Below is a small trained network, with its code and all its weights. Each question gives an input and a class and asks what happens when units are switched off, that is, made to give their printed mean instead of their output.

import numpy as np


def w(rows, s, z=0):
    codes = np.array(rows[::2]) - 128.0
    scale = np.full(codes.shape[1], s)
    scale[-1] = z or s
    return codes * scale


def norm(h):
    return h / np.sqrt((h * h).mean(-1, keepdims=True) + 1e-5)


def f(y):
    return y / 2 * (1 + np.tanh(0.7978845608 * (y + 0.044715 * y**3)))


def log_softmax(a):
    a = a - a.max(-1, keepdims=True)
    return a - np.log(np.exp(a).sum(-1, keepdims=True))


def net(x, mask):
    res = np.array(x, float).reshape(1, 3) / 4 @ E
    u = 0
    for l in range(3):
        y = f(norm(res) @ A[l][:, :-1].T + A[l][:, -1])
        res = res + np.where(mask[u : u + 10], y, B[l][:, -1]) @ B[l][:, :-1]
        u += 10
    return log_softmax(norm(res)[-1] @ U[:, :-1].T + U[:, -1])


A, B = {}, {}
E = w([
[232,120,9,114,29],'x0',
[189,173,165,129,136],'x1',
[106,149,143,56,103],'x2',
],0.0015)
A[0] = w([
[18,24,93,145,76,108],'0.n0',
[236,173,195,117,175,74],'0.n1',
[106,97,225,121,169,99],'0.n2',
[77,193,131,3,124,106],'0.n3',
[183,200,109,105,158,122],'0.n4',
[101,146,153,45,110,70],'0.n5',
[111,220,114,60,105,135],'0.n6',
[218,102,186,43,224,114],'0.n7',
[165,79,97,248,214,104],'0.n8',
[150,103,145,133,114,3],'0.n9',
],0.0039,0.0046)
B[0] = w([
[81,100,178,175,21,181],'0.n0',
[63,76,200,103,3,142],'0.n1',
[131,154,76,165,161,173],'0.n2',
[210,65,193,132,180,179],'0.n3',
[54,114,124,166,108,166],'0.n4',
[182,104,167,91,143,86],'0.n5',
[185,104,115,161,167,195],'0.n6',
[96,105,109,157,57,158],'0.n7',
[229,67,199,44,160,183],'0.n8',
[94,143,169,28,117,5],'0.n9',
],0.0042,0.0013)
A[1] = w([
[81,168,171,110,183,134],'1.n0',
[46,117,95,147,84,30],'1.n1',
[119,136,70,253,150,101],'1.n2',
[161,209,65,219,192,37],'1.n3',
[32,54,93,102,110,3],'1.n4',
[77,198,89,168,174,99],'1.n5',
[208,32,173,39,191,61],'1.n6',
[121,182,54,98,130,40],'1.n7',
[162,73,76,93,104,144],'1.n8',
[118,112,172,173,52,96],'1.n9',
],0.0041,0.0021)
B[1] = w([
[142,118,39,171,102,140],'1.n0',
[168,151,165,124,135,87],'1.n1',
[137,183,159,13,121,244],'1.n2',
[119,153,129,62,89,162],'1.n3',
[202,151,134,138,108,54],'1.n4',
[199,158,85,83,127,114],'1.n5',
[144,142,121,1,149,191],'1.n6',
[114,141,116,118,184,78],'1.n7',
[100,138,167,160,204,248],'1.n8',
[76,162,170,153,118,197],'1.n9',
],0.0047,0.0012)
A[2] = w([
[191,57,125,125,133,3],'2.n0',
[89,153,189,110,123,214],'2.n1',
[114,125,168,220,24,59],'2.n2',
[181,70,125,198,151,106],'2.n3',
[161,145,84,134,144,122],'2.n4',
[100,110,183,168,33,46],'2.n5',
[194,34,113,144,178,11],'2.n6',
[136,171,68,169,147,26],'2.n7',
[124,197,57,185,140,85],'2.n8',
[114,115,170,207,2,69],'2.n9',
],0.0071,0.0038)
B[2] = w([
[155,119,167,81,218,115],'2.n0',
[163,188,132,78,97,203],'2.n1',
[40,129,224,89,2,246],'2.n2',
[120,108,217,123,106,148],'2.n3',
[64,108,193,175,110,163],'2.n4',
[93,212,139,138,58,200],'2.n5',
[219,65,203,54,176,145],'2.n6',
[34,169,71,196,183,139],'2.n7',
[104,128,89,183,220,195],'2.n8',
[33,169,186,55,30,255],'2.n9',
],0.0054,0.0036)
U = w([
[43,187,13,242,254,185],'0',
[9,189,233,108,8,152],'1',
[243,40,254,55,226,126],'2',
[157,216,112,44,114,197],'3',
[219,26,66,217,28,2],'4',
],0.0082,0.0074)

Each question gives the input, the list of numbers given to net, and the class t.
The units are the neurons (one row each of A and B). Each row of codes is followed by its name. A weight is (code - 128) times the scale printed after its matrix; where a second scale follows, it is the last column's (A, B and U).
mask holds one flag per neuron, layer by layer. A switched-off neuron (its flag False) gives its mean, the last column of its row in B, instead of its output. The means were averaged over made-up inputs and are rounded, as every weight is.
A unit's drop is (log p(t) with every unit on - log p(t) with that unit switched off) / (log p(t) with every unit on - log p(t) with every unit switched off).
The circuit of an input: a set's keep is (log p(t) with only the set's units on - log p(t) with every unit switched off) / (log p(t) with every unit on - log p(t) with every unit switched off). Starting from the 12 units with the biggest drops (on a tie, the unit counted first), units are removed one at a time, each time the one whose removal leaves the highest keep (on an exact tie, the one counted first), for as long as the keep stays at least 0.8.
circuit, biggest first: the units of the circuit, biggest drop first
unit that matters most: the unit with the biggest drop
k most important neurons: the k neurons with the biggest drops, biggest first
top k neurons in layer l: the k neurons of layer l with the biggest drops, biggest first
drop when u is switched off: that unit's drop, to one decimal
input [2,2,1], class 3: 4 most important neurons => [1.n2, 0.n0, 2.n2, 2.n9]
input [-8,6,-7], class 0: top 3 neurons in layer 0 => [0.n2, 0.n0, 0.n3]
input [-3,-3,4], class 2: circuit, biggest first => [0.n3, 2.n9, 2.n2]
input [4,-3,-3], class 0: unit that matters most => 0.n3
input [5,0,-6], class 2: 3 most important neurons => [0.n8, 0.n2, 1.n9]
input [-7,-5,2], class 0: 2 most important neurons => [0.n1, 0.n2]
input [2,-2,-2], class 3: top 3 neurons in layer 0 => [0.n1, 0.n7, 0.n3]
input [-3,1,3], class 3: 3 most important neurons => [1.n2, 1.n3, 0.n2]
input [5,-3,-5], class 0: 2 most important neurons => [0.n3, 0.n1]
input [8,-8,-2], class 0: 4 most important neurons => [0.n1, 0.n7, 1.n7, 0.n3]
input [3,-6,-8], class 2: top 2 neurons in layer 0 => [0.n8, 0.n1]
input [6,3,-8], class 2: top 2 neurons in layer 0 => [0.n8, 0.n2]
input [8,-6,-7], class 0: 2 most important neurons => [0.n1, 0.n3]
input [2,0,-3], class 3: unit that matters most => 1.n6
input [-7,7,-7], class 0: top 3 neurons in layer 0 => [0.n2, 0.n3, 0.n0]
input [3,5,-7], class 2: 2 most important neurons => [0.n0, 0.n8]
input [-5,3,5], class 0: drop when 0.n2 is switched off => 1.2
input [5,3,1], class 0: drop when 0.n0 is switched off => 0.7
input [-3,2,-8], class 2: drop when 0.n8 is switched off => 0.7
input [-6,-2,2], class 0: unit that matters most => 1.n0
input [0,4,6], class 2: drop when 0.n3 is switched off => 1.1
